How the items are linked:
d: w11->w403, w991->w450, w403->w730, w882->w666, w72->w883, w172->w946, w392->w595, w212->w412, w84->w4, w788->w384, w384->w274, w563->w991, w464->w726, w666->w39, w920->w314, w776->w385, w909->w469, w462->w882, w552->w612, w786->w906, w985->w602, w364->w920, w354->w478, w969->w776, w61->w522, w346->w364, w20->w786, w226->w392, w419->w682, w478->w866, w404->w552, w39->w464, w452->w84, w946->w301, w4->w419, w945->w328, w270->w967, w205->w307, w726->w205, w105->w668, w668->w645, w450->w354, w977->w10, w906->w11, w645->w43, w190->w462, w469->w622, w328->w59, w274->w985, w622->w404, w967->w563, w612->w721, w602->w61, w43->w226, w86->w788, w599->w72, w385->w977, w796->w346, w682->w105, w595->w270, w522->w969, w797->w599, w730->w706, w943->w909, w301->w212, w537->w20, w192->w190, w314->w172, w706->w796, w410->w797, w10->w943, w721->w945, w307->w537, w883->w452, w866->w86, w412->w397, w59->w192, w397->w410
m: w11->w419, w991->w552, w403->w682, w882->w212, w72->w788, w172->w270, w392->w943, w212->w991, w84->w985, w788->w192, w384->w190, w563->w404, w464->w410, w666->w412, w920->w392, w776->w205, w909->w906, w462->w301, w552->w706, w786->w84, w985->w882, w364->w226, w354->w721, w969->w726, w61->w39, w346->w43, w20->w452, w226->w10, w419->w61, w478->w945, w404->w730, w39->w397, w452->w274, w946->w967, w4->w602, w945->w364, w270->w469, w205->w599, w726->w797, w105->w969, w668->w776, w450->w612, w977->w537, w906->w4, w645->w385, w190->w946, w469->w11, w328->w920, w274->w462, w622->w403, w967->w622, w612->w796, w602->w666, w43->w977, w86->w59, w599->w86, w385->w307, w796->w645, w682->w522, w595->w909, w522->w464, w797->w866, w730->w105, w943->w786, w301->w563, w537->w883, w192->w172, w314->w595, w706->w668, w410->w478, w10->w20, w721->w346, w307->w72, w883->w384, w866->w328, w412->w450, w59->w314, w397->w354
a: w11->w301, w991->w61, w403->w212, w882->w11, w72->w226, w172->w452, w392->w788, w212->w419, w84->w270, w788->w10, w384->w943, w563->w602, w464->w706, w666->w403, w920->w72, w776->w721, w909->w190, w462->w906, w552->w39, w786->w172, w985->w469, w364->w599, w354->w969, w969->w612, w61->w404, w346->w797, w20->w314, w226->w86, w419->w563, w478->w776, w404->w666, w39->w730, w452->w595, w946->w84, w4->w967, w945->w205, w270->w274, w205->w346, w726->w796, w105->w450, w668->w354, w450->w522, w977->w328, w906->w946, w645->w478, w190->w786, w469->w462, w328->w307, w274->w909, w622->w882, w967->w985, w612->w464, w602->w622, w43->w866, w86->w977, w599->w43, w385->w945, w796->w410, w682->w991, w595->w384, w522->w552, w797->w645, w730->w412, w943->w192, w301->w4, w537->w920, w192->w20, w314->w883, w706->w397, w410->w668, w10->w59, w721->w726, w307->w364, w883->w392, w866->w385, w412->w682, w59->w537, w397->w105
w: w11->w985, w991->w403, w403->w602, w882->w967, w72->w328, w172->w943, w392->w537, w212->w622, w84->w190, w788->w920, w384->w314, w563->w11, w464->w450, w666->w563, w920->w977, w776->w410, w909->w452, w462->w270, w552->w682, w786->w384, w985->w946, w364->w385, w354->w706, w969->w397, w61->w212, w346->w776, w20->w788, w226->w307, w419->w882, w478->w796, w404->w419, w39->w991, w452->w192, w946->w909, w4->w462, w945->w645, w270->w786, w205->w478, w726->w354, w105->w39, w668->w464, w450->w730, w977->w599, w906->w274, w645->w726, w190->w595, w469->w84, w328->w43, w274->w172, w622->w4, w967->w906, w612->w105, w602->w301, w43->w205, w86->w364, w599->w945, w385->w797, w796->w969, w682->w666, w595->w20, w522->w412, w797->w721, w730->w61, w943->w883, w301->w469, w537->w86, w192->w392, w314->w10, w706->w522, w410->w612, w10->w72, w721->w668, w307->w866, w883->w59, w866->w346, w412->w404, w59->w226, w397->w552

The rows follow the links: the fewer symbols apart two items are, the more alike their rows tend to be.

Each row, then its item:
660;36;389;89;182;497;43;-329;469;148;-14;333;56;-542;-635;129;-560;-155;127;-396;157;216;-328;-69;-1017;-54;600;100;-266;349;103;-92;-300;134;55;-436;-678;45;106;-221;-216;-128;-23;186;419;-662;-500;962: w666
-55;94;-467;300;-91;-52;-241;472;25;-417;326;-213;501;-29;274;363;254;458;-868;63;330;-469;599;-221;974;-240;-1034;-240;87;183;-445;312;-483;-53;-207;519;336;159;-111;150;238;460;-291;-184;-228;205;621;-169: w307
-765;-132;134;-550;-28;66;-187;-105;-375;273;-206;-354;-1005;364;351;-70;495;-201;500;87;-422;704;-160;113;223;482;613;380;-174;-371;-18;-342;594;286;-132;249;-33;75;-109;-396;-672;288;163;-255;-525;-81;-292;-651: w909
115;-451;-212;-148;48;639;-271;248;90;-452;369;-461;75;87;-48;385;576;577;-573;347;368;209;539;-219;336;555;-562;-292;-306;-179;-584;467;-437;353;-21;140;-47;-20;-694;-28;-723;656;-76;-164;-315;-504;191;121: w192
-107;-704;231;-463;55;496;-11;232;-207;-33;135;-363;53;511;77;-90;676;502;-53;798;77;231;171;118;-93;799;-346;-341;-89;-678;-329;641;-16;-55;212;-365;212;-553;-858;414;-748;-4;449;122;-320;-247;-33;-132: w595
-148;-211;-27;-289;178;453;-261;-170;78;-81;89;-382;-904;-126;-73;258;201;-213;7;-324;-76;787;38;-211;26;453;476;273;-527;160;-226;-431;56;597;-123;302;-560;381;-71;-646;-895;692;-217;-354;-246;-729;-238;-69: w84
-456;153;-348;-77;-208;-33;-513;-6;45;-194;-120;-55;-411;197;320;518;643;331;-94;-84;236;287;433;-260;657;399;24;400;144;269;-768;-253;298;437;-530;722;119;539;-99;-588;-608;475;-328;-463;-433;136;134;-498: w392
-114;587;-479;448;-324;-391;-303;-43;92;-123;-327;619;470;123;143;515;116;494;-10;-124;414;-336;572;-226;343;-243;-16;443;753;543;-680;-172;223;69;-704;519;512;471;269;-367;145;-420;-182;-200;97;861;321;-202: w866
-156;-617;-133;-123;-349;-422;133;189;-91;-374;-100;-29;268;622;-97;-336;721;343;180;649;135;-337;90;-45;179;396;-490;-279;25;-264;-332;143;324;256;305;-477;767;-102;-893;508;116;-151;14;144;128;613;127;-703: w72
-51;-681;-279;-96;-268;-265;156;273;-32;-538;30;-208;351;469;-45;-294;702;419;10;682;133;-392;110;-113;255;363;-803;-451;-20;-260;-398;272;62;193;369;-474;738;-6;-941;643;127;38;-45;211;49;582;197;-599: w226
21;-437;-436;59;-209;-40;61;437;-29;-620;249;-342;442;219;24;9;525;353;-640;377;287;-482;472;-200;678;106;-1206;-505;-74;-90;-322;437;-315;147;327;-14;459;21;-514;507;235;424;-188;18;-37;244;565;-376: w977
92;733;-284;415;10;-192;69;306;-75;58;197;94;542;-227;340;122;-462;119;-530;-184;14;-593;189;89;656;-848;-559;-148;325;215;371;220;-385;-606;-349;574;100;-74;778;84;854;-93;-1;36;-35;382;575;196: w796
72;734;-123;445;20;-223;-40;276;9;248;-3;393;629;-266;275;237;-582;164;-378;-249;96;-488;253;208;381;-805;-324;79;525;138;164;176;-300;-654;-427;531;85;-56;911;40;698;-310;18;18;-49;309;479;332: w410
321;-258;497;-438;399;849;-31;-9;55;285;235;-160;192;-23;-147;182;13;327;-51;400;118;439;-80;109;-615;545;203;-196;-169;-491;-65;582;-262;-189;-71;-395;-466;-557;-251;1;-800;-70;520;165;-230;-830;-318;790: w985
146;-384;-385;387;-331;-736;446;96;87;-567;-146;49;350;36;-284;-548;-21;-237;11;16;-40;-671;-157;-164;77;-422;-624;-358;-69;291;122;-259;7;99;628;-528;472;295;-271;588;932;-90;-322;232;541;622;128;-446: w645
341;844;-28;499;-64;-255;-118;-66;292;326;-260;680;786;-341;-5;357;-560;291;-21;-277;205;-461;163;-55;-208;-591;127;286;704;371;-7;99;-184;-441;-523;185;112;111;729;-210;446;-725;77;136;308;474;159;622: w354
-40;639;330;-14;305;-54;176;3;-366;629;277;-107;85;-211;358;-288;-689;-351;-133;-180;-528;-137;-261;415;97;-619;111;-102;172;-326;974;178;-179;-920;-57;261;-282;-518;900;172;618;-133;373;244;-83;-167;137;405: w730
-152;-40;233;-257;236;95;149;-240;-66;72;105;-389;-942;-344;-63;-321;-445;-947;213;-485;-530;533;-486;37;-227;-138;680;114;-629;41;648;-597;86;229;325;-38;-678;141;266;-277;-46;488;-216;-167;52;-499;-333;-13: w563
299;-124;-112;217;-36;-412;481;-174;178;-258;-51;53;-106;-435;-383;-497;-584;-803;124;-465;-206;-284;-505;-91;-345;-579;157;-180;-401;329;597;-506;-101;216;675;-400;-181;219;167;179;920;-40;-433;184;655;56;-168;58: w105
103;-553;-6;-310;96;628;-141;266;99;-367;276;-422;159;143;-35;226;603;627;-502;545;287;208;447;-30;190;582;-698;-389;-284;-360;-585;565;-425;216;197;-24;35;-228;-861;256;-740;383;176;-5;-379;-419;139;56: w943
658;239;389;95;346;455;-46;-303;420;404;-54;358;294;-499;-515;145;-636;-22;118;-164;160;138;-210;-43;-1071;-35;572;25;20;234;79;139;-435;-124;-142;-349;-531;-154;229;-212;-274;-367;165;214;327;-610;-444;1013: w404

Each walk starts at a row. The symbols on each line, taken left to right, move it on to the next item.
Answer with the item's row; about right is enough.
---
-490;-61;54;-289;112;254;-341;-155;-74;-14;-26;-403;-1098;1;99;107;324;-306;182;-354;-244;739;-59;-94;179;476;519;334;-392;38;-161;-542;339;611;-180;344;-465;323;-22;-597;-742;650;-181;-414;-376;-520;-303;-280
m d w d: 147;-236;330;-142;213;133;181;-313;190;-12;93;-216;-778;-451;-338;-182;-443;-811;141;-618;-379;443;-527;-63;-430;-105;616;112;-634;224;511;-645;-34;297;310;-193;-708;256;191;-365;-68;352;-160;-151;242;-687;-425;225
a m m w: 550;356;572;46;352;549;19;-253;283;537;-82;456;455;-439;-285;146;-592;151;56;-118;153;104;-220;160;-945;-160;548;60;235;16;213;264;-372;-438;-225;-356;-468;-345;416;-112;-115;-598;300;319;316;-505;-248;1067
---
-349;66;-337;-20;-78;279;-510;8;55;-311;120;-169;-425;144;216;645;598;398;-368;-166;310;264;554;-278;676;325;-131;316;38;254;-792;-89;76;514;-513;684;41;518;-167;-544;-667;565;-277;-492;-432;-157;164;-310
d w w a: -520;33;-280;-75;-286;-154;-384;-99;-67;-130;-302;108;-405;394;267;461;629;203;161;-41;166;215;411;-265;492;399;231;493;270;219;-773;-382;593;549;-550;520;412;511;-107;-533;-523;137;-184;-401;-351;421;9;-669
a a d a m: -213;-568;315;-543;67;303;-35;190;-341;120;-52;-346;30;597;210;-209;672;419;301;776;-148;264;99;185;-47;815;-117;-294;31;-749;-162;512;231;-30;178;-458;302;-555;-763;450;-712;-78;394;143;-358;-32;-174;-333
---
75;-55;-387;395;-97;-466;407;257;29;-467;179;-212;349;-122;38;-401;-180;-304;-431;-94;-136;-683;33;-95;552;-609;-827;-387;-177;94;387;-101;-311;-300;507;-118;245;87;55;561;1041;254;-269;132;307;434;411;-329
d a a w m: 38;145;-403;358;-396;-642;-101;-197;189;-129;-456;752;442;234;-179;165;184;323;364;35;405;-455;142;-190;-107;-87;36;342;621;498;-551;-297;458;261;-343;-90;734;484;-59;-131;289;-698;-151;-63;376;972;-66;-361
w d w: 123;-54;-315;368;-451;-757;163;-174;173;-296;-508;712;491;218;-266;-55;160;149;504;46;310;-524;14;-89;-226;-108;57;205;467;483;-401;-337;453;313;-50;-289;724;432;-206;166;522;-649;-276;-6;539;987;-26;-418
---
-161;-142;-271;-33;36;454;-466;184;79;-406;130;-363;-303;54;126;645;587;455;-537;-34;351;185;572;-306;630;383;-412;77;-170;174;-831;67;-205;490;-382;573;-95;372;-260;-358;-701;738;-240;-390;-474;-278;189;-87
m w d d a: 74;-269;134;-293;157;737;-295;-233;168;-69;127;-348;-780;-309;-100;400;173;-82;-182;-287;50;711;15;-235;-204;528;358;196;-550;173;-249;-184;-170;565;-49;202;-713;226;-213;-481;-873;701;-251;-300;-212;-915;-247;209
m a w a d w: 354;-356;298;-214;407;913;-219;-105;309;-6;259;-250;-169;-304;-291;378;104;126;-228;13;202;534;70;-103;-465;537;169;-107;-455;-32;-315;247;-357;295;-52;-184;-649;-96;-323;-223;-922;453;79;-37;-39;-1105;-286;743
---
451;558;524;39;401;381;-57;-105;131;664;18;414;532;-386;-19;141;-657;82;88;-33;75;31;-156;280;-739;-245;409;25;313;-179;375;409;-340;-738;-214;-142;-348;-523;550;-18;-97;-613;510;335;120;-413;-105;1003
a a d a m w: -62;217;26;48;120;-228;397;69;-269;220;193;-295;-151;-349;256;-475;-720;-736;-64;-483;-537;-238;-402;248;241;-764;-13;-150;-258;-175;1084;-236;-132;-553;458;79;-314;-203;707;188;928;173;-27;150;47;-66;127;34
d d d m w: -71;412;-317;381;-412;-546;-205;-143;178;-122;-402;734;397;161;-18;318;185;431;243;-74;428;-402;277;-144;76;-151;132;434;718;614;-610;-216;427;180;-648;311;644;499;159;-227;256;-548;-226;-142;168;908;104;-226
---
-85;481;207;0;237;-199;328;97;-363;429;299;-175;-11;-302;384;-380;-782;-507;-127;-380;-483;-127;-286;340;142;-702;45;-175;-55;-253;1099;-56;-161;-812;169;257;-276;-388;834;202;804;-22;208;138;-136;-52;192;174
a a w m d a: 430;-72;-31;308;-78;-423;463;-315;357;-294;-177;254;128;-368;-533;-362;-606;-672;308;-444;-94;-265;-456;-195;-622;-459;255;-30;-302;583;371;-570;-86;234;567;-580;-198;387;81;129;748;-185;-379;156;768;100;-245;103
d d a w: 9;448;-249;478;-47;-359;154;344;-105;-114;256;-52;500;-267;254;-15;-413;-89;-636;-243;-96;-660;157;31;707;-797;-728;-363;146;65;417;117;-355;-574;78;406;75;-91;670;313;986;93;-45;23;13;267;553;98
---
-203;36;657;-493;339;326;36;98;-474;766;33;-210;-268;132;320;-243;-159;-113;320;400;-453;456;-303;593;-252;269;412;-118;79;-845;585;375;188;-641;-37;-162;-193;-758;250;155;-403;-217;695;214;-512;-351;-265;237
d d d m w: 517;29;-54;304;-82;-399;373;-358;421;-240;-325;454;286;-392;-684;-248;-534;-463;304;-449;111;-402;-426;-113;-787;-427;289;76;2;615;184;-485;-57;225;313;-534;-109;454;42;80;664;-401;-341;181;838;115;-300;357
a w m m: 207;845;-71;478;18;-185;-111;19;100;353;-82;571;703;-321;135;327;-470;359;-256;-259;194;-543;237;101;161;-725;-82;226;692;368;30;171;-262;-608;-552;354;70;-83;853;-62;534;-516;88;49;135;362;323;452
---
271;592;551;58;332;283;82;24;-98;758;125;249;492;-289;168;27;-738;22;-16;-69;-163;-1;-162;454;-402;-354;334;27;379;-266;595;445;-198;-913;-352;-4;-340;-655;693;50;113;-532;529;222;-44;-244;28;798
m m m m: 154;-293;-315;362;-276;-609;479;258;53;-467;142;-86;455;-43;-174;-453;-117;-306;-224;-32;-58;-698;-71;-128;313;-608;-795;-502;-204;146;354;-121;-259;14;673;-252;348;112;-167;631;998;57;-399;206;435;532;311;-389
w m d m a: -29;-173;-452;179;-208;-61;-68;472;83;-617;326;-402;494;62;135;197;323;413;-696;205;261;-526;483;-142;849;-70;-1226;-448;-10;-3;-467;479;-431;-15;123;220;436;131;-253;333;291;452;-268;-33;-118;206;599;-206
